Here is a tiny trained network, its code and every weight. The questions are about switching its units off for an input and a class, where a switched-off unit gives its printed mean instead of its output.

import numpy as np


def w(rows, s, z=0):
    codes = np.array(rows[::2]) - 128.0
    scale = np.full(codes.shape[1], s)
    scale[-1] = z or s
    return codes * scale


def f(y):
    return y / 2 * (1 + np.tanh(0.7978845608 * (y + 0.044715 * y**3)))


def log_softmax(a):
    a = a - a.max(-1, keepdims=True)
    return a - np.log(np.exp(a).sum(-1, keepdims=True))


def net(x, mask):
    res = np.array(x, float).reshape(1, 4) / 4 @ E
    y = f(res @ A[0][:, :-1].T + A[0][:, -1])
    res = res + np.where(mask, y, B[0][:, -1]) @ B[0][:, :-1]
    return log_softmax(res[-1] @ U[:, :-1].T + U[:, -1])


A, B = {}, {}
E = w([
[130,131,134,119,137,150,152,122,96,150,133,127],'x0',
[126,140,193,91,109,72,47,162,82,131,199,130],'x1',
[123,108,107,252,118,147,111,89,105,75,183,97],'x2',
[131,170,146,150,21,162,152,95,162,181,146,150],'x3',
],0.015)
A[0] = w([
[130,154,206,33,182,52,139,213,140,148,75,183,35],'n0',
[131,151,175,140,57,140,107,68,155,176,196,97,7],'n1',
[133,58,83,180,200,202,213,54,163,59,1,77,44],'n2',
[152,188,69,126,46,180,220,105,245,199,29,156,134],'n3',
[113,118,71,91,228,108,117,164,115,102,72,70,99],'n4',
[150,114,150,28,138,98,123,181,138,155,67,206,184],'n5',
[110,139,176,85,64,123,22,141,97,169,150,126,19],'n6',
[156,219,170,186,22,149,127,77,158,170,171,163,111],'n7',
[137,113,116,87,123,138,168,146,182,173,72,211,138],'n8',
[129,68,118,157,180,84,76,172,20,54,213,132,101],'n9',
[161,142,9,170,168,156,193,100,157,107,80,122,158],'n10',
],0.0087,0.014)
B[0] = w([
[200,190,69,115,44,192,81,108,61,89,245,79,190],'n0',
[165,161,143,77,124,115,1,154,58,109,179,80,154],'n1',
[147,187,72,84,53,189,32,157,133,94,219,105,217],'n2',
[141,191,170,116,242,45,163,146,122,193,38,111,249],'n3',
[84,106,88,168,125,199,152,119,110,95,136,177,181],'n4',
[66,27,91,197,101,217,168,105,198,85,138,158,219],'n5',
[72,68,89,224,164,208,172,66,172,124,119,183,157],'n6',
[82,37,27,133,126,172,114,129,144,48,142,190,221],'n7',
[162,107,183,87,136,41,129,174,117,123,46,121,185],'n8',
[183,159,177,82,137,67,112,153,111,212,97,64,207],'n9',
[102,44,93,169,112,174,198,92,161,97,187,148,224],'n10',
],0.0091,0.019)
U = w([
[115,48,115,159,105,191,206,149,172,86,130,193,33],'0',
[159,127,127,99,69,181,56,175,105,88,214,96,254],'1',
[184,203,239,102,146,2,152,175,107,184,66,73,94],'2',
],0.0097,0.0068)

Each question gives the input, the list of numbers given to net, and the class t.
The units are the neurons (one row each of A and B). Each row of codes is followed by its name. A weight is (code - 128) times the scale printed after its matrix; where a second scale follows, it is the last column's (A, B and U).
mask holds one flag per neuron, in row order. A switched-off neuron (its flag False) gives its mean, the last column of its row in B, instead of its output. The means were averaged over made-up inputs and are rounded, as every weight is.
A unit's drop is (log p(t) with every unit on - log p(t) with that unit switched off) / (log p(t) with every unit on - log p(t) with every unit switched off).
The circuit of an input: a set's keep is (log p(t) with only the set's units on - log p(t) with every unit switched off) / (log p(t) with every unit on - log p(t) with every unit switched off). Starting from all 11 units, units are removed one at a time, each time the one whose removal leaves the highest keep (on an exact tie, the one counted first), for as long as the keep stays at least 0.8.
units of the circuit, in order: the units of the circuit, biggest drop first
unit that matters most: the unit with the biggest drop
top k neurons: the k neurons with the biggest drops, biggest first
drop when u is switched off: that unit's drop, to one decimal
input [-2,2,-3,2], class 0: top 2 neurons : n2; n5
input [4,8,-2,2], class 0: units of the circuit, in order : n6
input [7,-1,4,-2], class 1: top 3 neurons : n3; n5; n7
input [-5,-6,4,-3], class 1: top 2 neurons : n2; n5
input [-1,6,-2,1], class 0: top 3 neurons : n6; n2; n5
input [4,7,-6,8], class 0: top 2 neurons : n6; n5
input [7,6,-8,3], class 0: top 3 neurons : n5; n6; n2
input [-1,7,-1,1], class 0: top 2 neurons : n6; n2
input [-5,0,0,8], class 2: top 2 neurons : n3; n5
input [-4,5,-8,8], class 0: top 2 neurons : n5; n6
input [1,0,0,8], class 2: top 3 neurons : n3; n5; n10
input [5,7,-7,5], class 0: top 3 neurons : n6; n5; n2
input [3,7,3,-5], class 2: drop when n5 is switched off : 0.0
input [-8,-3,8,-6], class 1: unit that matters most : n2
input [6,-5,0,6], class 2: drop when n5 is switched off : 0.4
input [5,-7,7,-7], class 1: drop when n2 is switched off : 2.1
